What each symbol does to the items:
χ: gr->rd, sd->fz, jc->jb, dc->cp, bm->jt, jb->gg, gh->bg, nm->mr, bl->bz, cp->fs, dp->tt, fz->nb, br->rg, mr->gq, ch->bl, lf->qr, rm->qg, z225->gh, pf->qm, bc->lf, mb->zh, fb->mf, ft->lc, mg->ht, tm->bc, jj->dh, hz->cr, sb->lq, ct->mz, cq->fc, dj->ct, hj->dc, zt->hz, lc->dn, dn->qj, tl->qd, rn->lb, nb->z918, rc->dl, jq->mt, jn->bb, gm->tg, tr->hr, cn->lg, pb->zj, rg->jm, qs->nq, qr->zn, nq->hj, rf->mb, nf->gp, mn->jg, lg->bq, zq->hd, bb->pf, lm->tm, cl->rp, sj->lm, lb->zb, rq->z35, qj->zl, bt->th, jm->rh, sr->pn, dh->cq, mf->qt, jp->cg, zr->gm, dl->bm, th->tb, zn->sb, rp->fh, jd->sd, td->ng, dr->dg, z35->mg, bz->nt, tt->jj, fs->pr, nh->zs, rh->gd, hl->bs, ls->rc, qd->td, sl->ld, fg->sj, jt->jp, zz->nm, ml->pj, jl->qp, qp->zf, mz->dz, jf->cn, bh->bn, zf->cl, tb->nh, sg->ft, pr->ch, mm->mn, sc->hb, hh->rn, gg->fj, bf->lp, qm->z225, fh->jd, zp->bt, ht->qc, bg->zp, hb->qs, dd->sl, tp->ph, zl->cj, bs->rq, nr->sc, gq->dd, bn->hn, nc->jc, lq->jq, zj->zz, jg->zg, ms->cc, cc->br, mt->ms, hd->fb, bq->sr, fc->gs, pn->hl, fd->jf, hr->zq, ff->sg, gd->ff, gf->tc, cg->tr, gp->bh, qn->jn, z918->nz, fj->nf, dg->bf, pz->zr, hq->ml, zs->mm, dz->nr, ph->pz, qc->rf, ld->zt, qt->jl, pj->tp, qg->pb, rd->hh, lp->tl, zh->pc, cj->gf, zb->rm, nt->hq, nz->dj, tg->dp, gs->qn, zg->nc, cr->dr, tc->ls, hn->gr, pc->fg, ng->fd
φ: gr->ht, sd->jn, jc->lg, dc->jg, bm->nt, jb->bq, gh->hz, nm->lf, bl->gg, cp->zg, dp->zb, fz->bb, br->nz, mr->qr, ch->jb, lf->zf, rm->fg, z225->zt, pf->sl, bc->qp, mb->hr, fb->gm, ft->hb, mg->jt, tm->jl, jj->qg, hz->ms, sb->fh, ct->bg, cq->zj, dj->gh, hj->mn, zt->mt, lc->qs, dn->nq, tl->gd, rn->mb, nb->pf, rc->bl, jq->sd, jn->gq, gm->rn, tr->tp, cn->qj, pb->lm, rg->dj, qs->zs, qr->cl, nq->mm, rf->tr, nf->hl, mn->ng, lg->zl, zq->pz, bb->dd, lm->qt, cl->cq, sj->mf, lb->zh, rq->dl, qj->hj, bt->dg, jm->ct, sr->gf, dh->pb, mf->tg, jp->ml, zr->hh, dl->bz, th->bf, zn->rp, rp->fc, jd->qn, td->sg, dr->br, z35->bm, bz->fj, tt->rm, fs->nc, nh->tl, rh->mz, hl->ls, ls->ch, qd->ff, sl->lq, fg->fb, jt->hq, zz->bc, ml->bh, jl->tt, qp->jj, mz->zp, jf->dn, bh->rq, zf->dh, tb->lp, sg->sc, pr->jc, mm->td, sc->tb, hh->rf, gg->sr, bf->jm, qm->ld, fh->gs, zp->dr, ht->jp, bg->cr, hb->nh, dd->sb, tp->hn, zl->dc, bs->rc, nr->th, gq->zn, bn->z35, nc->cn, lq->jd, zj->tm, jg->fd, ms->nb, cc->z918, mt->fz, hd->zr, bq->cj, fc->zz, pn->tc, fd->lc, hr->ph, ff->nr, gd->dz, gf->fs, cg->pj, gp->bs, qn->mr, z918->qm, fj->pn, dg->rg, pz->rd, hq->gp, zs->qd, dz->bt, ph->gr, qc->cg, ld->jq, qt->dp, pj->bn, qg->sj, rd->qc, lp->rh, zh->zq, cj->cp, zb->pc, nt->nf, nz->z225, tg->lb, gs->nm, zg->jf, cr->cc, tc->pr, hn->mg, pc->hd, ng->ft
γ: gr->br, sd->gg, jc->lf, dc->pb, bm->pf, jb->qr, gh->z35, nm->zl, bl->gq, cp->zj, dp->qd, fz->fj, br->ml, mr->cj, ch->mr, lf->dc, rm->sg, z225->rq, pf->hl, bc->hj, mb->mz, fb->tb, ft->tg, mg->z918, tm->nq, jj->ng, hz->bm, sb->pr, ct->hn, cq->jf, dj->bn, hj->qg, zt->dl, lc->dp, dn->tt, tl->zq, rn->rh, nb->nf, rc->jn, jq->bl, jn->sr, gm->lp, tr->bg, cn->qp, pb->lc, rg->pj, qs->zb, qr->cp, nq->rm, rf->ct, nf->lq, mn->sj, lg->zf, zq->bt, bb->pn, lm->qs, cl->zg, sj->hb, lb->gd, rq->fz, qj->jj, bt->qc, jm->tp, sr->rp, dh->fd, mf->nh, jp->z225, zr->bf, dl->bb, th->rf, zn->fs, rp->nc, jd->jb, td->fb, dr->jp, z35->nb, bz->dd, tt->td, fs->zz, nh->zh, rh->ph, hl->jd, ls->qn, qd->hd, sl->ls, fg->sc, jt->qm, zz->qj, ml->zt, jl->mm, qp->mn, mz->gr, jf->jl, bh->mt, zf->jg, tb->mb, sg->gm, pr->nm, mm->fg, sc->rn, hh->jm, gg->zn, bf->tr, qm->bs, fh->jc, zp->ht, ht->nz, bg->mg, hb->lb, dd->tc, tp->cr, zl->dh, bs->sd, nr->hh, gq->gf, bn->ms, nc->bc, lq->ch, zj->dn, jg->lm, ms->nt, cc->hq, mt->bz, hd->th, bq->cl, fc->cn, pn->fh, fd->qt, hr->zp, ff->zr, gd->pz, gf->fc, cg->gh, gp->jq, qn->bq, z918->gp, fj->sb, dg->cg, pz->dg, hq->ld, zs->pc, dz->rd, ph->dr, qc->dj, ld->rc, qt->zs, pj->hz, qg->ft, rd->rg, lp->hr, zh->dz, cj->cq, zb->ff, nt->sl, nz->bh, tg->tl, gs->lg, zg->tm, cr->jt, tc->gs, hn->cc, pc->nr, ng->mf
ξ: gr->rg, sd->fj, jc->qr, dc->zj, bm->qm, jb->zn, gh->mg, nm->cj, bl->dd, cp->zz, dp->td, fz->nf, br->pj, mr->gf, ch->gq, lf->cp, rm->ft, z225->z35, pf->bs, bc->dc, mb->dz, fb->nh, ft->dp, mg->nz, tm->hj, jj->fd, hz->jt, sb->ch, ct->gr, cq->cn, dj->hn, hj->pb, zt->bm, lc->tt, dn->jj, tl->hd, rn->gd, nb->gp, rc->bb, jq->bz, jn->pn, gm->tl, tr->zp, cn->zf, pb->dn, rg->tp, qs->rm, qr->fs, nq->qg, rf->mz, nf->jq, mn->lm, lg->cl, zq->th, bb->hl, lm->nq, cl->nc, sj->qs, lb->ff, rq->nb, qj->dh, bt->rf, jm->ph, sr->fh, dh->jf, mf->zs, jp->gh, zr->lp, dl->pf, th->mb, zn->pr, rp->jc, jd->gg, td->mf, dr->cg, z35->z918, bz->sl, tt->ng, fs->nm, nh->pc, rh->pz, hl->sd, ls->jn, qd->fb, sl->rc, fg->hb, jt->z225, zz->zl, ml->hz, jl->mn, qp->jg, mz->rd, jf->qp, bh->ms, zf->zg, tb->zh, sg->tg, pr->mr, mm->sj, sc->lb, hh->rh, gg->sb, bf->hr, qm->rq, fh->jb, zp->qc, ht->dj, bg->ht, hb->zb, dd->ls, tp->dr, zl->cq, bs->fz, nr->rn, gq->tc, bn->cc, nc->lf, lq->bl, zj->qj, jg->tm, ms->hq, cc->ml, mt->nt, hd->tb, bq->rp, fc->lg, pn->jd, fd->jl, hr->bt, ff->gm, gd->zr, gf->gs, cg->bg, gp->mt, qn->sr, z918->bh, fj->lq, dg->tr, pz->bf, hq->zt, zs->fg, dz->hh, ph->dg, qc->ct, ld->dl, qt->mm, pj->cr, qg->lc, rd->jm, lp->zq, zh->nr, cj->fc, zb->sg, nt->ld, nz->bn, tg->qd, gs->bq, zg->bc, cr->jp, tc->qn, hn->br, pc->sc, ng->qt

The rows follow the links: the fewer symbols apart two items are, the more alike their rows tend to be.

Some items and rows for them; each showing differs a little:
bh	5,32,-48,-14,-20,-6,-51,7,-13,42,33,-34,-31,-95,39,-93,59,11,31,-8,26,21,-52,61,1,2,-16,12,21,-37,7,-24,17,1,3,40,12,21,-21,33,81,-80,6,-38,8,-2,20,-8,10,-57,35
rc	-20,72,-50,-15,-6,74,-53,20,-40,15,-20,11,-32,13,80,-42,-39,-36,12,10,27,-23,39,43,20,12,-40,42,-11,-59,-83,8,-26,69,12,-10,-4,28,2,-10,58,9,3,12,-14,-22,-73,10,45,-19,-5
dd	24,42,-24,-28,-22,37,-63,-17,-45,16,-23,-9,-27,-14,47,-35,-71,-5,-7,14,35,-45,25,55,19,-13,-70,-13,-16,-27,-57,19,-39,48,24,-6,4,23,14,-33,65,11,-31,-12,16,-54,-99,16,68,-12,-22
hq	3,27,-47,-24,-8,-8,-51,31,-14,40,38,-36,-37,-99,41,-88,44,17,42,-10,27,25,-46,53,8,-4,-9,27,11,-51,0,-23,22,8,8,31,14,18,-36,29,81,-80,4,-31,8,-7,23,-1,5,-49,33
zp	14,-15,19,-1,13,-66,16,-43,-6,13,23,25,-31,-47,-32,-7,59,58,-5,-6,14,30,-9,6,26,11,79,16,17,4,38,-34,78,-74,-4,20,13,49,-7,32,-59,-65,-29,31,30,68,61,28,-13,-34,42
sj	-26,8,22,34,-9,-7,48,-9,48,-40,-4,-17,72,47,-3,35,19,-42,-4,8,-21,27,-20,-7,-46,-20,-18,-50,23,25,8,41,-81,15,-16,4,-21,-68,9,19,3,72,68,-71,-64,-30,-17,-72,-12,33,-4
fb	-2,-8,67,-17,56,-102,63,9,29,-43,36,5,39,-6,-37,70,-13,34,19,16,6,60,7,16,8,-60,63,-20,5,-27,8,42,-33,-12,14,-8,6,-50,-31,24,-50,36,25,-64,-40,-17,5,-16,-15,27,41
z35	-2,38,-49,-5,-30,4,-50,-15,-12,42,26,-30,-27,-86,45,-97,73,5,21,-8,27,18,-56,56,-6,9,-20,5,31,-26,5,-27,16,-8,-5,47,7,28,-9,37,76,-77,11,-33,2,7,16,-20,15,-58,29
lb	-13,0,60,-10,65,-86,70,12,23,-45,25,32,27,17,-30,80,-9,31,15,14,1,60,29,2,20,-41,91,10,2,-33,-12,34,-12,-13,10,-15,5,-28,-30,27,-80,37,22,-25,-41,11,7,0,-19,27,44
gh	-31,47,-55,43,-35,43,-15,-46,-4,28,-7,13,-26,-15,50,-77,105,-19,-6,-10,9,16,-25,18,-8,57,14,30,43,4,-5,-45,40,-27,-29,34,-14,56,13,47,15,-50,23,23,-12,70,29,-23,3,-54,25
fh	41,-37,6,-55,13,16,-47,50,-41,18,-7,-9,-38,-17,-20,12,-112,25,3,-1,7,-56,33,-13,34,-17,-42,10,-55,-14,-12,3,16,30,30,-32,20,8,-6,-65,20,-7,-69,40,66,-48,-28,67,17,18,-43
pj	-36,35,-49,38,-19,40,-3,-32,-4,23,-4,26,-29,2,41,-61,105,-15,-3,-14,0,19,-9,2,-1,60,38,49,36,1,-4,-49,60,-30,-27,27,-12,62,9,48,-12,-53,21,47,-9,86,47,-7,-13,-50,29
cq	37,-64,10,8,-51,31,-20,-12,9,8,-26,-46,29,16,-45,4,-33,-20,-33,-8,-29,-67,-34,-49,-42,4,-90,-70,-17,82,56,-3,-25,-5,-8,0,-2,-31,35,-51,30,17,-23,-3,41,-46,-4,-11,0,29,-69
nr	-31,33,42,23,40,-45,69,-48,12,-44,-8,66,16,59,-1,70,15,14,-14,19,6,46,55,5,21,-5,93,15,19,-15,-38,22,-3,-21,-4,-13,-13,13,2,32,-103,49,23,14,-47,54,-17,-3,3,12,40
jq	-32,63,-58,-15,9,72,-46,51,-33,16,-10,13,-39,7,82,-46,-29,-34,30,0,22,-9,37,34,26,16,-20,68,-14,-68,-83,-1,-11,71,12,-14,-1,29,-18,-3,57,-3,9,21,-18,-11,-45,18,22,-19,4
nz	-24,51,-60,34,-42,38,-24,-51,-7,30,-1,3,-22,-29,53,-90,106,-20,-4,-7,16,14,-31,31,-12,49,2,20,45,3,-4,-37,31,-21,-25,45,-11,53,17,48,34,-55,22,7,-10,57,21,-26,11,-57,26
mm	-31,6,18,35,-6,5,47,-3,51,-39,-4,-18,73,56,-3,35,21,-47,-3,11,-27,26,-19,-17,-50,-14,-18,-43,22,24,9,37,-77,18,-17,0,-21,-69,7,15,3,71,70,-66,-68,-28,-11,-70,-18,38,-5
jl	-35,-48,6,22,15,27,45,85,55,-25,4,-21,53,53,-29,43,3,-50,20,-15,-54,15,-18,-73,-43,1,-7,7,-16,24,34,6,-21,24,-16,-20,-9,-75,-18,-3,-2,39,56,-10,-33,-13,60,-31,-71,50,-25
fs	9,-40,-14,3,-18,83,-22,22,-19,6,-48,7,-12,68,-11,22,-69,-34,-30,-10,-27,-78,38,-61,-4,32,-58,7,-40,42,-8,-10,11,26,-2,-35,-7,10,30,-66,-6,31,-38,74,43,-13,-21,34,1,32,-68
zs	4,1,53,5,13,-74,47,-23,39,-38,21,-22,63,-5,-24,46,2,5,4,16,1,44,-24,25,-25,-54,7,-64,22,4,16,51,-74,-3,3,8,-2,-66,-8,23,-7,52,43,-96,-49,-45,-22,-55,4,29,18
qg	-43,-19,6,33,7,29,53,51,54,-34,-5,-13,65,71,-9,41,16,-59,10,-4,-44,22,-12,-53,-50,3,-12,-6,3,27,16,18,-49,28,-23,-13,-18,-73,-2,6,-5,63,69,-27,-59,-12,30,-53,-51,47,-16
cc	-16,52,-56,29,-45,28,-33,-49,-7,36,3,-8,-21,-47,52,-95,100,-12,-1,-5,19,15,-41,43,-14,38,-9,7,44,-2,1,-34,21,-21,-19,44,-8,45,13,44,49,-60,22,-8,-6,42,13,-28,19,-63,26
bz	-27,68,-58,-14,2,74,-50,40,-35,16,-13,13,-34,8,82,-45,-34,-36,24,6,25,-11,39,37,24,18,-28,61,-12,-65,-84,3,-17,72,9,-12,-2,27,-12,-4,57,3,7,20,-17,-13,-56,14,31,-18,0
cr	-35,41,-54,42,-25,42,-7,-37,0,25,-5,25,-28,-2,46,-65,105,-17,-1,-12,2,20,-12,7,-4,59,32,44,37,2,-3,-45,52,-27,-27,34,-13,57,10,47,0,-50,21,41,-11,80,40,-11,-9,-50,29

Each walk starts at a row. The symbols on each line, taken left to right, move it on to the next item.
Answer with the item's row; about right is enough.
start -24,35,-54,-34,25,31,-48,89,-23,26,30,-8,-46,-48,57,-58,-3,-7,56,-11,19,22,3,33,33,4,9,82,-16,-83,-44,-18,25,50,17,-3,13,15,-48,15,61,-50,7,9,-3,-5,17,24,-8,-31,24
φ γ γ γ γ φ φ φ φ φ -43,-25,3,34,7,32,51,61,55,-31,-1,-17,59,69,-14,42,13,-58,14,-8,-46,18,-15,-63,-47,2,-7,-3,-3,27,17,17,-43,29,-21,-13,-20,-72,-9,5,-4,59,68,-23,-53,-13,37,-47,-58,44,-19
ξ φ γ γ ξ -17,5,58,-5,63,-80,73,4,21,-47,22,37,24,26,-24,81,-7,29,16,16,3,60,36,1,22,-38,95,13,3,-33,-16,34,-8,-10,7,-19,1,-20,-28,28,-83,40,23,-19,-41,19,8,2,-19,25,43
start 36,30,-11,-38,-20,23,-65,-16,-44,17,-18,-15,-23,-24,34,-30,-80,4,-7,15,36,-49,22,49,20,-18,-71,-20,-18,-24,-46,19,-37,40,27,-6,9,21,13,-41,62,6,-42,-11,28,-62,-93,20,66,-9,-23
φ γ φ γ ξ χ 12,-38,-10,12,-31,83,-21,7,-15,5,-49,1,-1,70,-12,16,-60,-36,-36,-6,-26,-78,27,-61,-13,34,-69,-8,-33,55,-1,-11,-1,21,-7,-28,-12,4,38,-63,0,36,-35,66,39,-17,-24,21,2,32,-72
φ ξ χ ξ γ φ χ 32,-53,3,15,-52,48,-23,-17,3,9,-34,-36,22,32,-34,2,-35,-27,-41,-9,-29,-72,-21,-49,-39,12,-96,-64,-16,80,44,-1,-24,0,-9,-5,-8,-21,46,-54,24,26,-24,9,39,-41,-16,-11,5,28,-71
start -37,24,-43,35,-7,32,4,-22,-3,23,1,31,-32,1,28,-47,97,-7,0,-14,-3,22,-4,-5,4,56,55,57,28,-3,0,-48,68,-32,-26,22,-10,57,2,41,-22,-54,13,56,-4,92,59,1,-21,-43,30
γ χ γ ξ φ χ φ φ ξ -8,24,-47,-35,14,1,-50,70,-18,35,44,-25,-44,-83,43,-72,18,9,54,-12,21,27,-26,45,22,-5,2,56,-8,-72,-17,-21,27,30,16,13,18,13,-49,22,75,-74,2,-12,5,-7,28,20,-9,-40,32
φ γ γ ξ χ ξ χ φ φ γ 50,-29,6,-54,7,6,-53,36,-43,20,-5,-17,-37,-27,-15,3,-109,27,1,2,15,-60,26,5,34,-25,-49,0,-53,-15,-16,6,6,30,34,-26,21,7,-4,-63,32,-9,-71,26,64,-58,-41,60,27,13,-35
start 44,15,-5,-47,-15,13,-66,-8,-45,16,-12,-19,-28,-34,19,-21,-89,15,-6,10,34,-55,19,43,24,-23,-70,-23,-26,-21,-33,20,-25,37,31,-11,13,18,10,-46,58,2,-52,-9,41,-66,-83,31,61,-5,-26
ξ φ φ γ χ ξ 17,-43,-6,-19,3,66,-29,53,-29,10,-32,8,-25,44,-17,26,-90,-13,-10,-10,-20,-68,44,-56,17,18,-40,27,-55,15,-14,-13,26,30,11,-40,4,10,8,-66,-6,16,-52,82,50,-19,-13,56,-6,31,-60
φ χ φ χ γ χ 24,-44,-3,-34,14,43,-32,60,-33,14,-21,5,-31,22,-20,25,-104,5,-4,-8,-9,-65,43,-44,27,3,-34,26,-60,-2,-13,-8,24,30,20,-41,12,7,-3,-66,2,5,-59,69,59,-29,-13,69,0,26,-50
start 11,-41,-10,-10,-7,76,-24,40,-23,7,-41,11,-21,61,-14,26,-83,-21,-19,-11,-23,-72,42,-61,11,27,-47,18,-47,29,-15,-13,17,30,4,-39,-3,9,21,-67,-6,27,-44,82,47,-12,-13,46,-5,32,-65
χ γ ξ φ ξ γ γ φ -42,-35,6,31,13,30,51,70,53,-31,-1,-16,57,63,-20,45,11,-55,18,-12,-50,20,-14,-66,-43,2,-4,5,-5,29,24,13,-36,28,-21,-18,-14,-74,-11,0,-4,51,62,-14,-46,-13,44,-42,-64,47,-21
φ ξ χ γ γ ξ 9,-5,61,-9,30,-94,54,-6,36,-40,32,-15,53,-13,-35,56,-7,23,11,17,6,52,-16,23,-13,-63,27,-51,13,-12,16,48,-55,-7,10,2,5,-62,-19,20,-22,38,32,-90,-44,-37,-11,-39,-3,27,30
start -5,24,-48,-32,11,-2,-48,61,-16,37,43,-28,-41,-90,44,-76,24,13,54,-10,24,25,-29,45,19,-8,2,50,-5,-66,-11,-21,29,25,16,16,20,12,-45,26,77,-76,4,-19,5,-6,27,14,-7,-43,35
χ φ ξ γ γ ξ γ ξ φ φ 17,-43,-6,-23,5,55,-28,55,-30,8,-28,5,-30,41,-15,27,-96,-7,-7,-9,-15,-69,44,-54,22,16,-37,27,-55,10,-15,-9,24,32,15,-42,6,10,6,-67,-7,13,-52,77,55,-21,-10,61,-5,30,-56
φ γ χ ξ γ γ φ -26,-65,9,11,19,16,40,97,48,-18,11,-27,45,41,-43,42,-3,-39,22,-20,-55,12,-25,-79,-35,-3,-6,8,-22,27,45,0,-13,21,-13,-20,-4,-77,-22,-11,-1,28,42,-4,-21,-19,72,-19,-76,49,-25
start 2,-83,18,-2,9,1,20,92,42,-6,18,-44,36,10,-61,32,-16,-17,18,-19,-52,-3,-40,-78,-36,-11,-25,-10,-28,35,65,-4,-1,7,-5,-15,8,-77,-22,-24,12,9,14,-7,10,-33,75,-7,-73,46,-32
γ χ φ φ ξ ξ χ χ 10,-88,17,-6,7,-1,18,82,42,-3,17,-47,37,1,-63,30,-20,-11,14,-21,-50,-8,-42,-75,-34,-14,-28,-16,-25,42,69,-6,-4,1,-6,-12,6,-74,-20,-26,15,3,10,-10,16,-36,75,-8,-66,44,-36
φ γ ξ γ χ γ 7,-1,61,-6,24,-89,52,-14,37,-38,28,-18,57,-12,-32,53,-2,17,8,18,5,51,-19,23,-15,-62,22,-56,16,-5,18,49,-61,-7,7,5,2,-63,-14,20,-15,45,35,-95,-47,-40,-15,-43,-1,27,27
